Here is a tiny trained network, its code and every weight. The questions are about switching its units off for an input and a target symbol, where a switched-off unit gives its printed mean instead of its output.

import numpy as np


def w(rows, s, z=0):
    codes = np.array(rows[::2]) - 128.0
    scale = np.full(codes.shape[1], s)
    scale[-1] = z or s
    return codes * scale


def f(y):
    return y / 2 * (1 + np.tanh(0.7978845608 * (y + 0.044715 * y**3)))


def softmax(a):
    e = np.exp(a - a.max(-1, keepdims=True))
    return e / e.sum(-1, keepdims=True)


def log_softmax(a):
    a = a - a.max(-1, keepdims=True)
    return a - np.log(np.exp(a).sum(-1, keepdims=True))


def net(x, mask):
    ids = ['ΔΘΛΠΦβζημξστψω'.index(c) for c in x.split()]
    T = len(ids)
    res = E[ids] + P[:T]
    r = res
    for j in range(3):
        rows = slice(2 * j, 2 * j + 2)
        q, k, v = (r @ M[0][rows].T for M in (Q, K, V))
        z = softmax(np.where(np.tri(T) > 0, q @ k.T / 2**0.5, -1e9)) @ v
        o = O[0][rows]
        res = res + np.where(mask[j], z, o[:, -1]) @ o[:, :-1]
    y = f(res @ A[0][:, :-1].T + A[0][:, -1])
    res = res + np.where(mask[3:11], y, B[0][:, -1]) @ B[0][:, :-1]
    return log_softmax(res[-1] @ U[:, :-1].T + U[:, -1])


Q, K, V, O, A, B = {}, {}, {}, {}, {}, {}
E = w([
[219,137,82,201],'Δ',
[76,143,208,89],'Θ',
[220,114,164,158],'Λ',
[117,96,148,195],'Π',
[52,134,200,89],'Φ',
[100,225,194,133],'β',
[84,158,185,64],'ζ',
[243,72,120,24],'η',
[150,36,72,192],'μ',
[57,47,51,48],'ξ',
[106,89,134,230],'σ',
[165,141,125,92],'τ',
[9,70,154,126],'ψ',
[158,72,206,23],'ω',
],0.013)
P = w([
[195,101,245,164],'0',
[105,146,142,138],'1',
[103,146,146,134],'2',
[104,147,146,129],'3',
[107,146,145,127],'4',
[96,146,146,130],'5',
[100,149,145,128],'6',
[102,152,145,128],'7',
[100,150,148,125],'8',
[95,151,142,127],'9',
[102,148,147,125],'10',
[106,154,149,126],'11',
[93,152,148,128],'12',
[103,150,153,128],'13',
],0.011)
Q[0] = w([
[70,88,129,39],'h0',
[103,130,48,49],'h0',
[169,188,5,197],'h1',
[139,79,80,178],'h1',
[148,130,150,229],'h2',
[151,196,107,181],'h2',
],0.029)
K[0] = w([
[58,119,40,66],'h0',
[150,149,33,110],'h0',
[100,190,4,94],'h1',
[96,97,57,138],'h1',
[61,214,18,126],'h2',
[117,234,113,80],'h2',
],0.025)
V[0] = w([
[119,51,63,62],'h0',
[40,217,122,167],'h0',
[236,133,69,72],'h1',
[147,243,222,58],'h1',
[102,254,128,213],'h2',
[78,185,33,77],'h2',
],0.0086)
O[0] = w([
[232,3,142,110,160],'h0',
[141,136,230,168,84],'h0',
[244,173,90,105,107],'h1',
[47,227,70,117,190],'h1',
[182,228,195,166,79],'h2',
[250,80,237,93,2],'h2',
],0.0068,0.0081)
A[0] = w([
[87,127,155,9,90],'n0',
[161,160,122,173,187],'n1',
[111,174,115,82,3],'n2',
[137,146,175,68,216],'n3',
[78,94,102,132,89],'n4',
[149,82,130,148,10],'n5',
[113,118,177,166,100],'n6',
[90,144,87,162,185],'n7',
],0.013,0.0069)
B[0] = w([
[35,92,97,142,198],'n0',
[61,66,72,100,151],'n1',
[44,81,137,46,145],'n2',
[171,118,64,213,145],'n3',
[145,127,240,96,222],'n4',
[5,104,103,128,125],'n5',
[55,94,66,192,138],'n6',
[210,139,127,139,249],'n7',
],0.019,0.012)
U = w([
[219,138,98,195,177],'Δ',
[62,173,157,141,114],'Θ',
[173,215,117,46,195],'Λ',
[153,111,221,206,66],'Π',
[66,161,160,156,105],'Φ',
[42,147,118,119,90],'β',
[55,173,108,149,114],'ζ',
[163,43,55,29,83],'η',
[156,13,134,144,255],'μ',
[64,71,95,153,191],'ξ',
[175,88,172,244,114],'σ',
[159,92,69,126,174],'τ',
[137,9,167,241,20],'ψ',
[154,55,127,2,28],'ω',
],0.008,0.0074)

Each question gives the input, a string of symbols that net reads in full, and the target symbol t.
The units are the heads (2 rows each of Q, K, V and O) and the neurons (one row each of A and B). Each row of codes is followed by its name. A weight is (code - 128) times the scale printed after its matrix; where a second scale follows, it is the last column's (O, A, B and U).
mask holds one flag per unit, heads first, then neurons. A switched-off unit (its flag False) gives its mean, the last column of its rows in O or B, instead of its output. The means were averaged over made-up inputs and are rounded, as every weight is.
A unit's drop is (log p(t) with every unit on - log p(t) with that unit switched off) / (log p(t) with every unit on - log p(t) with every unit switched off).
The circuit of an input: a set's keep is (log p(t) with only the set's units on - log p(t) with every unit switched off) / (log p(t) with every unit on - log p(t) with every unit switched off). Starting from all 11 units, units are removed one at a time, each time the one whose removal leaves the highest keep (on an exact tie, the one counted first), for as long as the keep stays at least 0.8.
units of the circuit, in order: the units of the circuit, biggest drop first
most important unit: the unit with the biggest drop
top k neurons: the k neurons with the biggest drops, biggest first
which heads matter: for each layer, one digit per head in row order, 1 if its drop is at least 0.15 and else 0, layers parted by /
drop when u is switched off: that unit's drop, to one decimal
input ψ ω σ, target ψ: units of the circuit, in order -> [h1]
input η ω η, target η: which heads matter -> 110
input η τ ζ Π σ Θ η ζ Π η, target η: units of the circuit, in order -> [h0, h2]
input η Δ η ω, target η: which heads matter -> 111
input Δ η Π, target Δ: which heads matter -> 100
input ω Δ Λ Λ Λ Π ψ ζ Λ Δ τ, target ω: top 4 neurons -> [n2, n4, n7, n3]
input Λ ξ ψ τ Θ η σ τ ω ξ ω η τ, target Λ: which heads matter -> 001
input ξ Π Φ Φ η Λ Θ Φ τ η, target ξ: units of the circuit, in order -> [n0, n7]
input Δ Π σ, target σ: top 4 neurons -> [n7, n0, n2, n6]
input ξ Λ τ Φ Φ ξ ζ ξ ξ η, target ξ: units of the circuit, in order -> [n7, n0]
input ξ Δ η σ ω β η ξ ζ Φ σ η Φ σ, target ψ: top 3 neurons -> [n6, n0, n2]
input Δ Δ ω η ξ Θ β, target ξ: top 2 neurons -> [n1, n7]
input ω ψ τ ξ, target ω: top 2 neurons -> [n4, n3]
input μ σ Θ ξ Δ ψ Δ ω τ ζ ζ ξ ξ ζ, target μ: most important unit -> h1
input Λ ξ η ψ τ σ ω ζ ξ Λ ψ, target Π: units of the circuit, in order -> [n4, h2, n7]
input μ Φ ω μ ψ μ β Δ ξ ξ, target μ: top 2 neurons -> [n2, n4]
input η ω Θ Θ ζ Π τ, target Λ: top 2 neurons -> [n7, n1]
input ξ Φ Φ Λ β, target ξ: top 4 neurons -> [n1, n3, n6, n4]
input ξ Δ ψ ξ Δ η η ψ Λ ψ, target μ: top 2 neurons -> [n4, n2]
input τ ξ Π ζ Λ, target Δ: most important unit -> n0
input ψ ψ ξ Λ ψ ξ σ μ Φ Π, target ψ: drop when n2 is switched off -> 0.1
input μ Λ Δ η Δ ζ ξ η β Φ, target μ: drop when h2 is switched off -> 0.2
